What each symbol does to the elements:
gj: ve>mj, li>gh
cc: ve>qz, li>dn
rg: ve>tq, li>tt
lm: ve>dm, li>hp
zq: ve>mr, li>fl
tt: ve>qc, li>rg
rh: ve>bz, li>jr
bh: ve>zq, li>bg
hf: ve>hh, li>rr
mp: ve>ns, li>ms
jb: ve>bh, li>pj
pj: ve>hf, li>jb
dm: ve>bq, li>sl
zp: ve>lp, li>dr
qf: ve>gh, li>mj
bz: ve>dp, li>lq
sl: ve>hp, li>dm
bg: ve>pj, li>bh
ms: ve>gj, li>mp
dp: ve>rg, li>qc
rp: ve>lm, li>sq
mr: ve>tt, li>tq
bq: ve>mm, li>fs
fs: ve>sl, li>bq
ph: ve>cc, li>hn
ns: ve>dn, li>qz
qp: ve>rr, li>hh
jz: ve>rp, li>gm
fl: ve>bg, li>zq
gg: ve>qp, li>qn
rr: ve>jb, li>hf
fc: ve>ph, li>gf
qc: ve>lq, li>dp
mj: ve>jz, li>qf
jr: ve>zp, li>rh
dr: ve>rh, li>zp
hp: ve>sq, li>lm
hn: ve>gf, li>ph
sq: ve>gm, li>rp
dn: ve>hn, li>cc
gf: ve>gg, li>fc
hh: ve>qn, li>qp
qn: ve>fc, li>gg
mm: ve>dr, li>lp
lq: ve>jr, li>bz
lp: ve>fs, li>mm
qz: ve>ms, li>ns
gm: ve>qf, li>jz
gh: ve>mp, li>gj
tq: ve>fl, li>mr

The rows follow the links: the fewer symbols apart two elements are, the more alike their rows tend to be.

Each row is also shifted at random along 5 hidden directions that mean nothing.

Name the element of each row.
-151,25,-73,-21,-34,-38,14,-48,33,-210,-126,52,-112,-64,-16,-6,55,57,-132,67,-65,-41,22,-193,14; element bq
107,-109,107,-15,10,61,-57,183,-84,-56,46,-51,80,-34,89,-4,-10,-47,111,5,8,40,-76,129,77; element mj
-52,-86,67,116,52,34,-81,-92,186,171,-67,15,-22,100,137,159,-43,-125,84,44,25,145,-62,95,-37; element tt
-139,-63,-66,12,-9,-54,-86,34,104,54,-142,66,-102,35,57,42,59,-30,-57,70,-40,-8,-37,-115,-127; element dm
-91,-174,-58,101,44,-79,12,-97,17,158,59,164,-52,10,48,-74,79,-204,8,72,-186,-25,-16,-74,-72; element lq
-97,-110,30,19,3,-144,-166,149,172,-30,-123,-44,-7,65,130,79,-164,12,34,46,38,48,-99,53,-12; element rp
-130,131,149,4,38,-85,-32,25,21,153,-80,-139,142,-226,-23,259,39,178,41,-40,-2,154,162,41,-136; element bh
241,73,60,40,95,-115,128,247,-82,-132,86,-118,-8,55,-35,-90,-42,43,37,-146,112,28,24,147,52; element dp
-84,-67,-70,-24,-49,-76,25,-14,-20,-72,-48,142,-103,20,-13,-110,41,-64,-44,95,-167,-34,-14,-173,-97; element hh
-54,-1,140,22,35,-122,2,61,-142,-145,86,-127,196,-288,-5,35,-37,103,46,-35,-96,34,108,48,100; element gj
-45,-136,47,10,10,28,-174,164,104,83,-104,-46,30,24,150,127,-27,-44,61,27,62,51,-101,64,-17; element bg
43,51,-122,-42,-15,-105,39,3,-28,117,83,32,-37,55,-129,-116,-23,57,-84,-24,12,-169,48,-55,-76; element gg
133,136,-6,-149,-77,185,24,-4,-104,-62,29,-61,48,28,-101,-2,2,121,-11,-28,112,-61,4,37,52; element rr
-206,-137,-2,-98,-131,289,-201,-260,25,21,-69,85,106,-106,89,139,49,-59,12,175,-86,-13,-91,-86,84; element pj
-109,0,114,26,5,41,-140,-56,67,99,15,-150,199,-137,75,206,-69,94,54,-29,75,42,22,127,82; element tq
-7,-31,154,18,56,90,-19,85,-60,59,-62,-15,43,-120,62,129,129,-61,116,8,-50,178,20,54,-66; element qf
-199,-17,-109,113,-11,-111,-97,-252,304,-45,-36,-23,-45,145,80,51,-258,41,-100,29,104,-88,-70,-13,166; element dn
13,35,79,-4,37,101,-37,21,-64,-29,40,-146,161,-144,49,119,25,78,25,-76,107,13,45,126,117; element rg
48,128,-98,-5,47,110,95,28,0,-131,-108,-13,-140,38,-31,12,170,68,-144,-81,164,-62,16,-88,30; element dr
169,105,20,-104,-72,42,32,-9,-70,153,101,-17,47,100,-131,-49,-71,63,78,-10,31,10,42,83,-101; element hp

Complete each set of four: the symbols that take the first to the second take the third to the fourth.
Answers are names.
134,-12,-155,-98,-22,157,34,43,-158,173,59,92,-44,66,-80,-118,237,-62,-73,-23,28,-181,-5,-68,-89
to -36,-186,15,127,110,-46,7,168,-14,42,-61,96,-86,-50,120,-10,191,-205,28,19,-112,81,-48,-30,-70
as -86,-62,-151,84,71,-133,-30,-5,155,209,-23,28,-88,111,31,-3,34,-40,-112,-40,57,-124,-16,-65,-80
to mr

-11,-124,92,-57,-87,105,-121,44,-59,-238,3,-45,97,-61,105,22,-100,-15,67,84,-20,21,-103,56,194
to -54,86,-54,-75,21,-20,33,73,-165,162,20,-33,86,-212,-127,10,243,118,-88,-52,-39,-95,155,-130,-152
as -123,-92,35,114,56,49,-87,-58,179,0,-114,-3,-19,25,160,179,-26,-67,16,23,44,95,-68,39,61
to dr

-238,-127,-85,82,-2,11,-38,-276,44,153,59,123,30,-103,31,1,93,-124,-33,88,-173,-73,14,-127,12
to 81,94,116,-122,-5,167,25,177,-203,-165,-45,-99,77,-191,-28,82,154,100,18,-31,-1,88,55,29,11
as 264,102,-25,-7,89,135,132,172,-94,-113,-11,-91,-75,98,-5,-28,117,25,-26,-173,239,-23,-26,107,88
to lm

-127,-154,39,-55,-50,146,-159,20,-32,5,-95,38,73,-139,117,91,105,-84,34,85,-76,7,-58,-51,19
to 46,-39,-161,-12,55,-8,34,214,-74,-66,-62,21,-119,8,20,-85,205,-3,-149,-88,87,-164,-14,-114,-2
as 147,92,86,-94,-39,-6,67,105,-182,-61,62,-27,59,-42,-117,-69,-5,74,62,-11,-57,44,74,39,-62
to ms

180,73,91,-64,-29,91,12,71,-61,185,42,-14,51,59,-56,16,-14,-3,119,-13,8,104,37,117,-132
to -78,-90,-58,-14,-54,17,-104,43,128,22,-139,59,-79,110,91,57,-6,-47,-36,80,8,2,-98,-66,-64
as 146,127,33,47,71,-76,94,93,0,-53,42,-117,4,46,-46,-11,-66,101,-18,-155,162,0,45,129,61
to jr

155,34,51,-18,58,185,31,106,-143,-98,34,-105,80,-83,34,44,107,20,27,-108,151,7,-14,118,142
to 153,-99,-176,0,19,104,29,76,-35,52,28,109,-149,196,17,-176,119,-141,-70,-30,55,-172,-119,-55,16
as -37,211,-25,39,-35,-129,122,-351,34,-28,159,-21,26,3,-189,-83,-197,126,-54,-8,-57,-31,134,-13,51
to qp

177,97,-37,33,71,-222,241,209,-156,-194,57,23,-167,28,-129,-229,79,19,-62,-94,-63,-20,82,-68,-59
to 113,-125,118,56,30,-50,52,126,-41,-49,24,75,-53,59,66,-72,-39,-184,152,63,-153,148,-70,68,-21
as -41,-86,93,25,-66,-74,-126,-91,114,47,102,-47,148,53,49,28,-313,-7,133,68,-29,43,-57,137,70
to qp

-86,-60,-128,104,11,-147,-28,-138,186,58,30,62,-82,166,24,-54,-133,-53,-65,23,17,-101,-73,-40,40
to -34,140,-53,-62,4,-6,-33,-11,53,300,-27,-76,88,-14,-97,117,74,168,-59,-67,128,-54,111,7,-146
as -31,41,-127,-56,-4,290,91,-135,-135,91,-86,119,-85,-93,-59,21,380,-56,-108,-2,-26,-63,46,-165,-64
to ms

-36,124,-56,20,69,-98,143,31,-47,-23,-35,14,-104,-78,-99,-29,159,80,-132,-70,-13,-31,125,-127,-81
to 11,108,-97,-34,3,-212,33,63,9,-16,40,-47,-15,28,-124,-77,-80,157,-90,-57,47,-130,81,-48,-58
as -5,26,-136,43,64,-80,16,89,170,250,-148,82,-204,197,17,28,121,-39,-85,-26,69,-22,-10,-77,-242
to rr

-56,-71,-130,100,44,-66,-41,-31,156,15,-35,46,-111,146,73,-39,-31,-57,-91,-15,68,-96,-73,-42,38
to -10,16,-94,3,50,-377,122,237,-134,-130,62,-2,-70,-78,-104,-223,25,78,-123,-49,-106,-145,106,-146,-83
as -182,-136,-11,128,31,-110,-6,-163,96,118,34,117,-3,-32,54,-5,-14,-142,26,69,-167,31,-3,-56,-21
to hn

-63,-100,122,28,24,-165,-116,251,31,-205,-57,-110,65,-80,134,61,-130,60,42,4,6,54,-46,56,66
to 116,162,-45,37,90,25,94,43,41,24,-28,-94,-60,92,-40,42,55,110,-87,-150,220,-12,57,74,38
as 28,-148,-21,-42,-80,52,-91,75,21,-97,-72,93,-69,131,78,-78,-51,-116,32,121,-66,-5,-145,-33,4
to ms

29,13,75,23,5,55,-15,-165,-21,308,187,-22,172,-26,-42,55,-54,-38,125,-23,-14,36,57,155,-39
to 28,12,163,9,1,32,9,54,-60,8,-29,-19,57,-104,23,90,8,-7,112,19,-76,165,27,70,-54
as 158,67,130,-65,-89,172,-18,-80,34,-149,32,-52,60,149,-5,29,-229,22,112,30,87,128,-85,163,124
to gj

7,-94,163,97,61,-171,45,174,-49,-119,-6,36,-20,-96,63,-26,-20,-108,115,36,-196,170,11,22,-45
to -50,-33,141,-8,-99,166,-36,-296,43,-62,60,26,110,-33,27,65,-149,-75,127,128,-108,140,-51,66,127
as -6,90,-127,8,-37,3,49,-210,146,81,-30,96,-131,219,-80,-62,-69,-2,-78,32,26,-40,-15,-73,-56
to qn

-63,-96,126,8,27,31,-86,150,-134,-42,-3,-101,156,-275,83,107,110,9,49,-6,-57,31,22,32,40
to -117,-38,-143,90,64,-218,-8,37,128,1,-28,4,-94,31,22,-41,1,22,-126,-31,42,-128,4,-99,-7
as 3,77,-156,-105,-87,226,-32,-206,-17,48,44,15,30,51,-70,-27,36,75,-106,-10,122,-196,-12,-58,103
to ms

97,-115,-135,-22,30,145,59,196,-133,-342,-63,50,-165,25,76,-148,201,-87,-129,-34,85,-175,-136,-108,189
to -51,-55,122,59,11,65,-26,-19,39,-225,-59,-30,22,-46,123,88,-73,-40,67,50,-21,144,-56,68,125
as -19,-137,86,2,-42,76,-139,-73,15,254,77,28,157,-2,58,66,-53,-103,140,64,-63,48,-44,117,-30
to bz

-60,38,163,13,-26,93,-51,-108,59,-94,-43,-58,91,-92,63,153,-77,28,91,45,-15,158,11,81,64
to 15,-56,85,-2,3,147,-123,-48,14,203,57,-63,158,-47,72,145,-8,-26,107,-10,69,39,-32,149,29
as 84,-26,109,-26,24,34,56,75,-214,-19,148,-44,135,-167,-40,-58,84,-34,93,-44,-67,25,66,85,55
to gh

15,83,-86,-21,42,45,148,12,-134,31,-21,73,-107,-96,-91,-45,290,-12,-88,-54,-48,-37,85,-133,-103
to -39,-114,101,76,-12,-25,32,-58,-48,-143,25,71,19,-74,52,-37,-49,-138,112,99,-202,125,-32,-13,62
as -39,137,-87,-81,-37,17,-39,-140,88,168,16,-80,69,47,-117,60,-67,177,-80,-46,140,-117,69,8,-39
to fl

-2,-131,88,24,53,-43,-111,215,16,120,-19,-66,91,-45,116,88,14,-41,84,-23,11,68,-29,103,-46
to -4,25,-121,-24,-73,61,42,-185,80,10,-18,129,-136,179,-67,-78,-42,-60,-54,74,-24,-50,-39,-102,-37
as -22,56,94,39,35,-140,80,-80,-108,56,187,-81,166,-203,-100,-34,-46,69,60,-52,-91,44,157,61,16
to lm

